Below is a small trained network, with its code and all its weights. Each question gives an input and a class and asks what happens when units are switched off, that is, made to give their printed mean instead of their output.

import numpy as np


def w(rows, s, z=0):
    codes = np.array(rows[::2]) - 128.0
    scale = np.full(codes.shape[1], s)
    scale[-1] = z or s
    return codes * scale


def f(y):
    return y / 2 * (1 + np.tanh(0.7978845608 * (y + 0.044715 * y**3)))


def log_softmax(a):
    a = a - a.max(-1, keepdims=True)
    return a - np.log(np.exp(a).sum(-1, keepdims=True))


def net(x, mask):
    res = np.array(x, float).reshape(1, 3) / 4 @ E
    y = f(res @ A[0][:, :-1].T + A[0][:, -1])
    res = res + np.where(mask, y, B[0][:, -1]) @ B[0][:, :-1]
    return log_softmax(res[-1] @ U[:, :-1].T + U[:, -1])


A, B = {}, {}
E = w([
[169,11,165,109,183,198,95],'x0',
[114,121,11,12,94,197,123],'x1',
[143,102,192,62,24,81,57],'x2',
],0.012)
A[0] = w([
[189,116,86,113,170,75,171,2],'neuron 1',
[142,121,156,195,89,105,126,49],'neuron 2',
[72,190,101,158,113,136,204,105],'neuron 3',
[108,105,127,130,108,114,127,30],'neuron 4',
[135,192,95,126,76,71,136,85],'neuron 5',
[213,77,149,101,162,139,99,50],'neuron 6',
[130,136,232,162,135,89,148,97],'neuron 7',
[105,131,94,88,84,163,107,56],'neuron 8',
[145,95,117,114,126,89,175,111],'neuron 9',
[126,121,99,127,116,127,112,18],'neuron 10',
[66,124,114,130,100,95,149,48],'neuron 11',
[112,138,131,182,181,145,200,86],'neuron 12',
[170,172,251,176,159,87,131,126],'neuron 13',
[136,120,154,185,122,77,83,84],'neuron 14',
[116,160,71,178,199,190,206,34],'neuron 15',
[148,135,135,138,64,139,94,61],'neuron 16',
[147,119,141,101,82,85,85,90],'neuron 17',
[118,141,59,136,179,161,155,67],'neuron 18',
[117,182,102,115,92,67,127,70],'neuron 19',
[93,128,71,184,82,103,107,63],'neuron 20',
[121,37,184,99,176,174,69,45],'neuron 21',
[114,98,183,73,57,86,117,80],'neuron 22',
[147,143,195,71,86,102,104,98],'neuron 23',
[129,107,173,74,27,78,68,86],'neuron 24',
[152,128,125,158,108,136,125,64],'neuron 25',
[84,154,102,117,91,64,152,85],'neuron 26',
[102,220,126,96,110,65,159,44],'neuron 27',
[70,160,138,131,79,120,108,54],'neuron 28',
[105,126,55,64,109,171,121,118],'neuron 29',
[124,81,137,135,129,206,87,46],'neuron 30',
[122,136,84,41,88,159,123,124],'neuron 31',
[64,189,123,142,100,118,111,67],'neuron 32',
[134,101,131,91,69,55,82,73],'neuron 33',
[113,144,90,79,93,171,82,93],'neuron 34',
[168,142,169,97,40,122,75,73],'neuron 35',
[95,116,146,121,109,128,131,17],'neuron 36',
[121,130,75,100,99,161,110,110],'neuron 37',
[132,138,36,48,83,161,127,113],'neuron 38',
[124,121,167,182,147,52,75,113],'neuron 39',
[154,60,153,105,181,210,110,24],'neuron 40',
],0.014,0.0066)
B[0] = w([
[139,114,108,110,143,107,115,130],'neuron 1',
[58,166,147,118,100,146,118,171],'neuron 2',
[205,93,134,152,138,177,69,214],'neuron 3',
[145,136,124,143,139,114,145,123],'neuron 4',
[199,52,164,152,62,184,42,203],'neuron 5',
[183,93,158,168,79,198,73,184],'neuron 6',
[73,141,162,139,93,80,213,218],'neuron 7',
[75,124,151,150,124,126,169,181],'neuron 8',
[134,135,135,117,134,133,138,125],'neuron 9',
[112,127,151,127,139,145,134,127],'neuron 10',
[148,108,134,138,115,146,131,147],'neuron 11',
[109,159,83,73,200,106,110,200],'neuron 12',
[40,175,193,117,92,93,221,252],'neuron 13',
[91,147,162,135,108,101,174,184],'neuron 14',
[155,163,1,43,230,101,76,226],'neuron 15',
[115,128,97,98,156,135,107,152],'neuron 16',
[136,136,65,104,186,121,98,179],'neuron 17',
[108,170,82,90,186,103,101,190],'neuron 18',
[182,66,151,165,91,179,81,190],'neuron 19',
[141,89,149,100,114,139,112,155],'neuron 20',
[199,80,148,155,63,211,76,216],'neuron 21',
[143,182,76,121,206,129,100,201],'neuron 22',
[133,143,58,82,205,128,100,192],'neuron 23',
[154,145,35,86,210,111,104,233],'neuron 24',
[118,139,129,116,127,133,122,123],'neuron 25',
[175,62,146,168,77,193,79,188],'neuron 26',
[178,70,149,145,76,187,123,206],'neuron 27',
[158,97,106,141,137,163,135,161],'neuron 28',
[64,163,168,129,81,47,206,224],'neuron 29',
[170,97,153,132,84,148,78,173],'neuron 30',
[46,147,182,149,109,102,188,224],'neuron 31',
[179,85,162,144,84,167,98,177],'neuron 32',
[154,155,77,120,189,99,95,193],'neuron 33',
[89,164,155,144,103,101,195,196],'neuron 34',
[152,131,90,98,208,94,100,202],'neuron 35',
[128,137,111,143,127,120,122,123],'neuron 36',
[69,159,180,142,122,110,174,187],'neuron 37',
[68,178,191,160,99,71,187,246],'neuron 38',
[71,133,167,159,103,71,184,207],'neuron 39',
[198,58,150,183,86,173,86,203],'neuron 40',
],0.01,0.017)
U = w([
[31,175,176,98,110,94,187,254],'0',
[142,172,52,73,248,119,112,106],'1',
[211,118,163,108,63,197,101,20],'2',
],0.013,0.0019)

Each question gives the input, the list of numbers given to net, and the class t.
The units are the neurons (one row each of A and B). Each row of codes is followed by its name. A weight is (code - 128) times the scale printed after its matrix; where a second scale follows, it is the last column's (A, B and U).
mask holds one flag per neuron, in row order. A switched-off neuron (its flag False) gives its mean, the last column of its row in B, instead of its output. The means were averaged over made-up inputs and are rounded, as every weight is.
A unit's drop is (log p(t) with every unit on - log p(t) with that unit switched off) / (log p(t) with every unit on - log p(t) with every unit switched off).
unit that matters most: the unit with the biggest drop
k most important neurons: the k neurons with the biggest drops, biggest first
drop of u: that unit's drop, to one decimal
input [-8,-6,-7], class 2: unit that matters most : neuron 3
input [7,7,7], class 0: 3 most important neurons : [neuron 31; neuron 38; neuron 29]
input [5,5,-3], class 0: 4 most important neurons : [neuron 29; neuron 38; neuron 5; neuron 3]
input [-7,-1,-7], class 1: 4 most important neurons : [neuron 15; neuron 12; neuron 18; neuron 21]
input [6,-5,-7], class 1: 2 most important neurons : [neuron 15; neuron 12]
input [-1,6,-6], class 0: 3 most important neurons : [neuron 29; neuron 38; neuron 24]
input [7,7,-6], class 0: 2 most important neurons : [neuron 29; neuron 38]
input [3,7,6], class 0: 2 most important neurons : [neuron 38; neuron 31]
input [-2,-5,-6], class 1: 3 most important neurons : [neuron 15; neuron 12; neuron 38]
input [3,-2,-3], class 1: 2 most important neurons : [neuron 5; neuron 27]
input [7,7,8], class 1: drop of neuron 13 : 0.3
input [-4,-3,6], class 1: drop of neuron 38 : 0.0
input [-8,-2,8], class 1: drop of neuron 24 : 1.1
input [7,-5,-2], class 2: drop of neuron 21 : 0.1
input [-8,6,4], class 2: unit that matters most : neuron 5
